Below is a small trained network, with its code and all its weights. Each question gives an input and a class and asks what happens when units are switched off, that is, made to give their printed mean instead of their output.

import numpy as np


def w(rows, s, z=0):
    codes = np.array(rows[::2]) - 128.0
    scale = np.full(codes.shape[1], s)
    scale[-1] = z or s
    return codes * scale


def norm(h):
    return h / np.sqrt((h * h).mean(-1, keepdims=True) + 1e-5)


def f(y):
    return y / 2 * (1 + np.tanh(0.7978845608 * (y + 0.044715 * y**3)))


def log_softmax(a):
    a = a - a.max(-1, keepdims=True)
    return a - np.log(np.exp(a).sum(-1, keepdims=True))


def net(x, mask):
    res = np.array(x, float).reshape(1, 5) / 4 @ E
    u = 0
    for l in range(4):
        y = f(norm(res) @ A[l][:, :-1].T + A[l][:, -1])
        res = res + np.where(mask[u : u + 6], y, B[l][:, -1]) @ B[l][:, :-1]
        u += 6
    return log_softmax(norm(res)[-1] @ U[:, :-1].T + U[:, -1])


A, B = {}, {}
E = w([
[139,63,123,133,110,54,72,76,105,102,191,124],'x0',
[125,140,195,136,99,102,111,88,124,188,38,51],'x1',
[113,100,58,93,173,48,121,162,177,130,127,48],'x2',
[102,104,1,112,120,68,110,190,94,105,80,174],'x3',
[123,56,68,115,156,78,186,102,172,65,107,104],'x4',
],0.0043)
A[0] = w([
[140,192,189,158,102,174,143,151,70,121,226,195,76],'0.n1',
[86,186,73,105,97,174,164,131,150,125,57,168,68],'0.n2',
[136,92,2,145,137,192,141,83,110,53,99,159,120],'0.n3',
[146,170,238,103,109,111,153,82,137,184,122,68,5],'0.n4',
[140,125,95,142,71,85,120,117,62,133,76,174,79],'0.n5',
[159,159,84,83,21,119,68,200,106,125,144,201,169],'0.n6',
],0.0037,0.0025)
B[0] = w([
[119,24,103,77,66,170,65,180,66,230,197,129,245],'0.n1',
[124,103,88,142,211,176,111,89,56,222,152,149,164],'0.n2',
[10,236,148,138,144,103,102,106,137,160,133,81,207],'0.n3',
[154,155,122,111,164,123,154,38,140,72,3,105,196],'0.n4',
[12,176,235,168,194,87,81,113,90,134,63,155,156],'0.n5',
[60,16,221,104,200,104,135,137,159,109,156,160,254],'0.n6',
],0.0045,0.0025)
A[1] = w([
[252,213,152,146,12,163,141,125,82,151,131,84,30],'1.n1',
[154,93,65,96,160,15,59,138,138,48,168,145,157],'1.n2',
[101,174,161,80,94,150,125,71,10,140,24,144,71],'1.n3',
[196,142,172,104,117,87,61,32,95,234,91,50,67],'1.n4',
[151,78,126,164,57,202,89,133,106,133,249,169,4],'1.n5',
[105,103,154,218,91,145,116,135,33,47,66,242,20],'1.n6',
],0.0038,0.0011)
B[1] = w([
[2,56,163,142,118,58,89,227,162,55,132,117,182],'1.n1',
[53,115,54,190,51,101,141,129,110,193,149,24,252],'1.n2',
[34,78,170,155,134,53,70,141,201,171,142,174,223],'1.n3',
[86,121,183,203,58,128,142,150,223,197,158,223,247],'1.n4',
[191,160,166,118,174,233,123,148,119,166,177,140,228],'1.n5',
[118,114,220,27,70,134,66,141,118,178,43,149,178],'1.n6',
],0.005,0.0029)
A[2] = w([
[154,133,205,146,72,163,171,152,251,147,69,50,122],'2.n1',
[160,120,156,113,150,159,201,45,187,117,181,110,116],'2.n2',
[176,172,168,130,139,112,253,88,217,29,101,101,1],'2.n3',
[183,172,115,149,120,163,103,91,173,159,159,32,140],'2.n4',
[112,182,108,63,186,188,135,150,112,153,148,208,204],'2.n5',
[126,84,81,182,142,101,137,99,179,79,89,102,108],'2.n6',
],0.005,0.0027)
B[2] = w([
[69,108,141,111,181,86,21,103,112,165,108,125,254],'2.n1',
[173,129,124,239,199,142,144,133,60,49,69,135,152],'2.n2',
[204,220,151,16,167,161,84,49,65,82,114,81,148],'2.n3',
[104,112,180,158,109,96,119,108,59,177,139,249,163],'2.n4',
[243,139,159,119,59,105,151,124,186,109,48,120,235],'2.n5',
[146,171,159,2,105,154,113,174,52,125,155,113,176],'2.n6',
],0.0057,0.0036)
A[3] = w([
[149,122,164,131,90,215,82,109,115,114,113,176,43],'3.n1',
[125,90,59,188,128,110,135,179,117,133,152,55,77],'3.n2',
[94,132,120,105,137,146,146,161,68,98,120,142,4],'3.n3',
[122,131,155,254,130,177,119,84,171,143,113,125,169],'3.n4',
[171,167,130,117,200,147,212,111,154,133,42,97,254],'3.n5',
[96,169,63,88,62,72,148,126,140,149,162,52,139],'3.n6',
],0.0063,0.00092)
B[3] = w([
[124,144,71,2,160,114,199,202,88,174,176,39,229],'3.n1',
[122,180,103,77,150,141,219,11,8,92,88,115,207],'3.n2',
[133,101,176,113,129,120,79,125,169,132,122,102,127],'3.n3',
[53,124,16,161,85,50,154,153,126,117,82,142,203],'3.n4',
[147,132,115,250,76,189,70,99,216,91,133,169,182],'3.n5',
[100,114,74,45,153,133,203,181,233,15,131,140,253],'3.n6',
],0.0051,0.0037)
U = w([
[2,92,165,146,85,64,61,129,163,212,88,137,191],'0',
[213,117,156,33,88,211,151,211,97,205,167,124,140],'1',
[208,167,73,237,91,190,149,160,215,94,71,153,130],'2',
[167,117,101,218,125,123,199,84,36,125,193,114,2],'3',
[187,171,166,148,190,149,48,20,101,80,82,78,84],'4',
[63,122,32,39,135,93,198,100,127,41,126,69,192],'5',
],0.009,0.0023)

Each question gives the input, the list of numbers given to net, and the class t.
The units are the neurons (one row each of A and B). Each row of codes is followed by its name. A weight is (code - 128) times the scale printed after its matrix; where a second scale follows, it is the last column's (A, B and U).
mask holds one flag per neuron, layer by layer. A switched-off neuron (its flag False) gives its mean, the last column of its row in B, instead of its output. The means were averaged over made-up inputs and are rounded, as every weight is.
A unit's drop is (log p(t) with every unit on - log p(t) with that unit switched off) / (log p(t) with every unit on - log p(t) with every unit switched off).
The circuit of an input: a set's keep is (log p(t) with only the set's units on - log p(t) with every unit switched off) / (log p(t) with every unit on - log p(t) with every unit switched off). Starting from the 12 units with the biggest drops (on a tie, the unit counted first), units are removed one at a time, each time the one whose removal leaves the highest keep (on an exact tie, the one counted first), for as long as the keep stays at least 0.8.
circuit, biggest first: the units of the circuit, biggest drop first
k most important neurons: the k neurons with the biggest drops, biggest first
k most important neurons of layer l: the k neurons of layer l with the biggest drops, biggest first
drop when u is switched off: that unit's drop, to one decimal
input [-2,0,2,2,-5], class 2: most important neuron	2.n5
input [-6,-4,0,-7,2], class 2: circuit, biggest first	3.n5, 2.n2
input [4,-8,-7,6,4], class 0: circuit, biggest first	1.n6, 3.n6
input [1,3,8,-5,3], class 4: 2 most important neurons of layer 2	2.n3, 2.n2
input [3,-2,-2,-4,1], class 1: 3 most important neurons	1.n5, 0.n1, 3.n1
input [8,2,-5,5,-8], class 1: 2 most important neurons of layer 1	1.n5, 1.n1
input [2,4,-1,-2,4], class 4: circuit, biggest first	0.n1, 2.n3, 0.n4
input [7,1,3,2,-6], class 5: circuit, biggest first	1.n2, 2.n1, 3.n6
input [-6,2,-4,-3,-5], class 0: 3 most important neurons	1.n1, 0.n4, 1.n3
input [-6,0,7,0,-1], class 2: 2 most important neurons	1.n2, 3.n5
input [-5,2,-5,6,-6], class 1: 2 most important neurons of layer 2	2.n1, 2.n5
input [6,-5,-2,2,-2], class 1: 2 most important neurons of layer 1	1.n5, 1.n3
input [-6,-5,4,-8,5], class 4: drop when 2.n3 is switched off	0.5
input [6,-4,-4,0,1], class 1: circuit, biggest first	1.n5
input [-8,-7,6,-8,-2], class 2: drop when 3.n5 is switched off	0.2
input [1,2,4,-4,6], class 4: drop when 2.n2 is switched off	0.1
input [-6,5,5,-2,5], class 4: drop when 2.n3 is switched off	0.2
